Below are the code and all the weights of a small trained network. Each question names an input and a target symbol and asks about switching units off, where a switched-off unit gives its printed mean instead of its output.

import numpy as np


def w(rows, s, z=0):
    codes = np.array(rows[::2]) - 128.0
    scale = np.full(codes.shape[1], s)
    scale[-1] = z or s
    return codes * scale


def f(y):
    return np.maximum(y, 0)


def softmax(a):
    e = np.exp(a - a.max(-1, keepdims=True))
    return e / e.sum(-1, keepdims=True)


def log_softmax(a):
    a = a - a.max(-1, keepdims=True)
    return a - np.log(np.exp(a).sum(-1, keepdims=True))


def net(x, mask):
    ids = ['ΘΠΣΦαβγδεζηλμξτω'.index(c) for c in x.split()]
    T = len(ids)
    res = E[ids] + P[:T]
    u = 0
    for l in range(3):
        r = res
        for j in range(3):
            rows = slice(3 * j, 3 * j + 3)
            q, k, v = (r @ M[l][rows].T for M in (Q, K, V))
            z = softmax(np.where(np.tri(T) > 0, q @ k.T / 3**0.5, -1e9)) @ v
            o = O[l][rows]
            res = res + np.where(mask[u + j], z, o[:, -1]) @ o[:, :-1]
        u += 3
        y = f(res @ A[l][:, :-1].T + A[l][:, -1])
        res = res + np.where(mask[u : u + 8], y, B[l][:, -1]) @ B[l][:, :-1]
        u += 8
    return log_softmax(res[-1] @ U[:, :-1].T + U[:, -1])


Q, K, V, O, A, B = {}, {}, {}, {}, {}, {}
E = w([
[144,179,140],'Θ',
[203,107,114],'Π',
[81,61,43],'Σ',
[190,83,169],'Φ',
[58,221,45],'α',
[137,212,227],'β',
[66,64,46],'γ',
[142,223,230],'δ',
[184,115,152],'ε',
[104,24,122],'ζ',
[124,190,145],'η',
[116,185,148],'λ',
[8,32,49],'μ',
[182,102,155],'ξ',
[173,104,166],'τ',
[191,85,159],'ω',
],0.014)
P = w([
[254,133,79],'0',
[186,150,106],'1',
[152,149,120],'2',
[136,141,125],'3',
[130,134,127],'4',
[126,128,128],'5',
[120,125,129],'6',
[108,123,134],'7',
[111,119,132],'8',
[108,115,132],'9',
[107,113,132],'10',
[103,112,134],'11',
],0.013)
Q[0] = w([
[143,89,125],'0.h1',
[158,119,2],'0.h1',
[140,104,35],'0.h1',
[161,72,13],'0.h2',
[230,91,208],'0.h2',
[92,44,57],'0.h2',
[109,212,128],'0.h3',
[141,136,244],'0.h3',
[53,12,50],'0.h3',
],0.0088)
K[0] = w([
[127,81,181],'0.h1',
[67,96,117],'0.h1',
[136,95,77],'0.h1',
[163,77,114],'0.h2',
[189,120,187],'0.h2',
[91,88,40],'0.h2',
[11,205,69],'0.h3',
[66,130,236],'0.h3',
[57,85,60],'0.h3',
],0.011)
V[0] = w([
[161,151,128],'0.h1',
[159,60,10],'0.h1',
[101,149,99],'0.h1',
[72,156,74],'0.h2',
[167,188,163],'0.h2',
[120,113,146],'0.h2',
[74,104,210],'0.h3',
[130,125,132],'0.h3',
[179,121,153],'0.h3',
],0.011)
O[0] = w([
[148,99,219,189],'0.h1',
[178,143,99,249],'0.h1',
[28,71,170,116],'0.h1',
[243,37,103,121],'0.h2',
[83,102,179,171],'0.h2',
[25,106,101,98],'0.h2',
[125,178,114,5],'0.h3',
[90,157,149,126],'0.h3',
[1,168,175,161],'0.h3',
],0.0059,0.0029)
A[0] = w([
[139,147,242,131],'0.n1',
[155,154,151,15],'0.n2',
[102,95,142,254],'0.n3',
[252,54,91,88],'0.n4',
[42,168,91,219],'0.n5',
[126,167,181,148],'0.n6',
[70,97,29,25],'0.n7',
[168,35,203,225],'0.n8',
],0.011,0.0037)
B[0] = w([
[98,130,244,254],'0.n1',
[94,2,151,135],'0.n2',
[163,132,48,211],'0.n3',
[85,140,148,254],'0.n4',
[243,94,68,186],'0.n5',
[172,144,86,211],'0.n6',
[108,33,213,186],'0.n7',
[170,221,59,243],'0.n8',
],0.0074,0.0059)
Q[1] = w([
[7,231,101],'1.h1',
[105,48,148],'1.h1',
[163,81,85],'1.h1',
[70,90,116],'1.h2',
[91,48,209],'1.h2',
[23,228,106],'1.h2',
[95,186,138],'1.h3',
[26,173,123],'1.h3',
[119,186,164],'1.h3',
],0.012)
K[1] = w([
[5,94,137],'1.h1',
[66,81,109],'1.h1',
[138,90,90],'1.h1',
[104,93,71],'1.h2',
[115,18,187],'1.h2',
[152,105,161],'1.h2',
[75,194,92],'1.h3',
[77,141,243],'1.h3',
[72,152,76],'1.h3',
],0.012)
V[1] = w([
[121,114,160],'1.h1',
[168,84,119],'1.h1',
[140,170,128],'1.h1',
[254,56,68],'1.h2',
[158,103,138],'1.h2',
[177,206,176],'1.h2',
[96,121,149],'1.h3',
[131,198,106],'1.h3',
[67,158,157],'1.h3',
],0.01)
O[1] = w([
[142,49,168,134],'1.h1',
[6,249,152,127],'1.h1',
[54,6,16,166],'1.h1',
[164,3,123,143],'1.h2',
[145,196,184,144],'1.h2',
[108,99,2,254],'1.h2',
[138,104,121,94],'1.h3',
[169,154,155,145],'1.h3',
[202,28,73,72],'1.h3',
],0.0039,0.0065)
A[1] = w([
[232,220,50,151],'1.n1',
[160,150,76,15],'1.n2',
[122,192,60,104],'1.n3',
[126,155,180,220],'1.n4',
[117,137,93,253],'1.n5',
[181,117,91,120],'1.n6',
[106,54,172,232],'1.n7',
[132,105,11,249],'1.n8',
],0.012,0.0046)
B[1] = w([
[170,55,149,238],'1.n1',
[60,77,162,138],'1.n2',
[99,52,138,170],'1.n3',
[105,58,42,179],'1.n4',
[171,159,90,201],'1.n5',
[97,163,254,166],'1.n6',
[116,213,197,164],'1.n7',
[134,158,130,254],'1.n8',
],0.0095,0.0093)
Q[2] = w([
[107,148,46],'2.h1',
[107,93,136],'2.h1',
[148,165,98],'2.h1',
[251,136,127],'2.h2',
[167,104,34],'2.h2',
[94,74,119],'2.h2',
[173,244,67],'2.h3',
[117,165,82],'2.h3',
[136,107,201],'2.h3',
],0.011)
K[2] = w([
[92,151,219],'2.h1',
[77,161,93],'2.h1',
[93,101,137],'2.h1',
[166,128,45],'2.h2',
[153,196,195],'2.h2',
[167,9,174],'2.h2',
[181,205,127],'2.h3',
[177,186,178],'2.h3',
[128,40,204],'2.h3',
],0.012)
V[2] = w([
[118,166,106],'2.h1',
[76,163,186],'2.h1',
[59,229,151],'2.h1',
[164,226,122],'2.h2',
[160,150,23],'2.h2',
[75,98,1],'2.h2',
[62,84,31],'2.h3',
[27,87,76],'2.h3',
[163,180,80],'2.h3',
],0.0063)
O[2] = w([
[79,141,122,93],'2.h1',
[116,230,94,62],'2.h1',
[210,55,138,1],'2.h1',
[140,159,149,104],'2.h2',
[255,102,92,141],'2.h2',
[120,208,63,88],'2.h2',
[150,145,166,75],'2.h3',
[95,82,242,51],'2.h3',
[73,189,154,120],'2.h3',
],0.0055,0.0051)
A[2] = w([
[128,206,61,253],'2.n1',
[149,104,61,187],'2.n2',
[108,121,92,94],'2.n3',
[100,253,133,123],'2.n4',
[119,92,86,188],'2.n5',
[58,132,103,181],'2.n6',
[153,251,177,123],'2.n7',
[164,31,119,67],'2.n8',
],0.016,0.0048)
B[2] = w([
[181,167,160,205],'2.n1',
[157,94,189,255],'2.n2',
[83,17,63,130],'2.n3',
[44,157,9,158],'2.n4',
[130,92,175,210],'2.n5',
[141,72,184,145],'2.n6',
[114,104,46,160],'2.n7',
[70,137,71,234],'2.n8',
],0.011,0.0074)
U = w([
[168,6,118,151],'Θ',
[221,140,210,217],'Π',
[204,160,114,199],'Σ',
[144,157,91,145],'Φ',
[129,116,136,2],'α',
[115,120,145,73],'β',
[121,106,117,4],'γ',
[96,129,157,147],'δ',
[119,117,141,17],'ε',
[77,130,149,212],'ζ',
[100,134,153,143],'η',
[90,129,148,163],'λ',
[96,133,226,64],'μ',
[100,109,139,55],'ξ',
[99,124,153,106],'τ',
[112,129,159,84],'ω',
],0.017,0.0037)

Each question gives the input, a string of symbols that net reads in full, and the target symbol t.
The units are the heads (3 rows each of Q, K, V and O) and the neurons (one row each of A and B). Each row of codes is followed by its name. A weight is (code - 128) times the scale printed after its matrix; where a second scale follows, it is the last column's (O, A, B and U).
mask holds one flag per unit, layer by layer, with each layer's heads first. A switched-off unit (its flag False) gives its mean, the last column of its rows in O or B, instead of its output. The means were averaged over made-up inputs and are rounded, as every weight is.
A unit's drop is (log p(t) with every unit on - log p(t) with that unit switched off) / (log p(t) with every unit on - log p(t) with every unit switched off).
The circuit of an input: a set's keep is (log p(t) with only the set's units on - log p(t) with every unit switched off) / (log p(t) with every unit on - log p(t) with every unit switched off). Starting from the 12 units with the biggest drops (on a tie, the unit counted first), units are removed one at a time, each time the one whose removal leaves the highest keep (on an exact tie, the one counted first), for as long as the keep stays at least 0.8.
circuit, biggest first: the units of the circuit, biggest drop first
most important unit: the unit with the biggest drop
k most important neurons: the k neurons with the biggest drops, biggest first
top k neurons in layer l: the k neurons of layer l with the biggest drops, biggest first
which heads matter: for each layer, one digit per head in row order, 1 if its drop is at least 0.15 and else 0, layers parted by /
input τ α δ α α, target Σ: 3 most important neurons	[0.n8, 1.n4, 0.n1]
input γ λ η, target Θ: which heads matter	000 / 010 / 000
input λ λ α μ Θ Σ Σ ζ δ μ Σ, target μ: which heads matter	100 / 010 / 001
input α ω δ μ ε ε λ, target Θ: circuit, biggest first	[1.h2, 1.n7, 0.n7, 1.n3]
input γ α μ γ, target μ: most important unit	0.n7
input η η τ Θ, target Θ: 2 most important neurons	[0.n7, 1.n8]
input ζ η Π β ζ α τ Θ, target Θ: circuit, biggest first	[1.n7, 0.n4, 1.n1]
input τ λ α Σ ζ α α η, target Θ: circuit, biggest first	[1.n1, 0.h2, 0.h3]
input α τ ζ ε Φ α λ Θ μ δ α, target Σ: 2 most important neurons	[0.n8, 0.n7]
input ζ ζ ζ Π α ζ α, target Π: 3 most important neurons	[0.n8, 0.n7, 0.n1]
input ε ε γ Θ α ζ ζ λ ζ, target Σ: which heads matter	100 / 010 / 000
input ζ ζ Φ ζ μ, target μ: 3 most important neurons	[0.n7, 1.n7, 1.n8]
input Θ δ η δ Θ λ Θ β ζ β Π λ, target Π: top 2 neurons in layer 0	[0.n8, 0.n5]
input Θ Θ α τ ζ α τ η α α α, target Φ: which heads matter	111 / 010 / 000
input ζ Θ β Θ Π ζ τ ξ λ α α ζ, target Σ: top 4 neurons in layer 1	[1.n4, 1.n8, 1.n1, 1.n7]
input ζ ζ η ζ Π τ ζ ω ζ μ λ Σ, target μ: 4 most important neurons	[0.n7, 1.n7, 0.n8, 1.n8]
input λ Θ Θ η β α Φ δ η, target Π: top 2 neurons in layer 1	[1.n4, 1.n2]
input α ζ λ λ α β ζ λ ζ ζ, target Φ: most important unit	1.h2
input μ λ δ τ η ζ τ λ ζ Π ζ η, target Π: 2 most important neurons	[0.n8, 0.n5]
input β ζ α δ ζ, target Π: 4 most important neurons	[0.n8, 0.n1, 0.n3, 1.n4]
input β ξ ε, target Θ: most important unit	1.h2
input ζ γ ε λ Σ ζ ζ α, target Θ: 3 most important neurons	[0.n1, 0.n5, 1.n1]
input ζ μ ζ α λ, target Θ: top 2 neurons in layer 0	[0.n7, 0.n1]
input ζ ζ τ Σ δ Φ ζ ζ Θ μ, target μ: which heads matter	000 / 010 / 001
input λ ζ μ α, target Θ: which heads matter	000 / 000 / 000
input ζ ε α α Φ Θ α α, target Φ: top 3 neurons in layer 1	[1.n1, 1.n7, 1.n4]
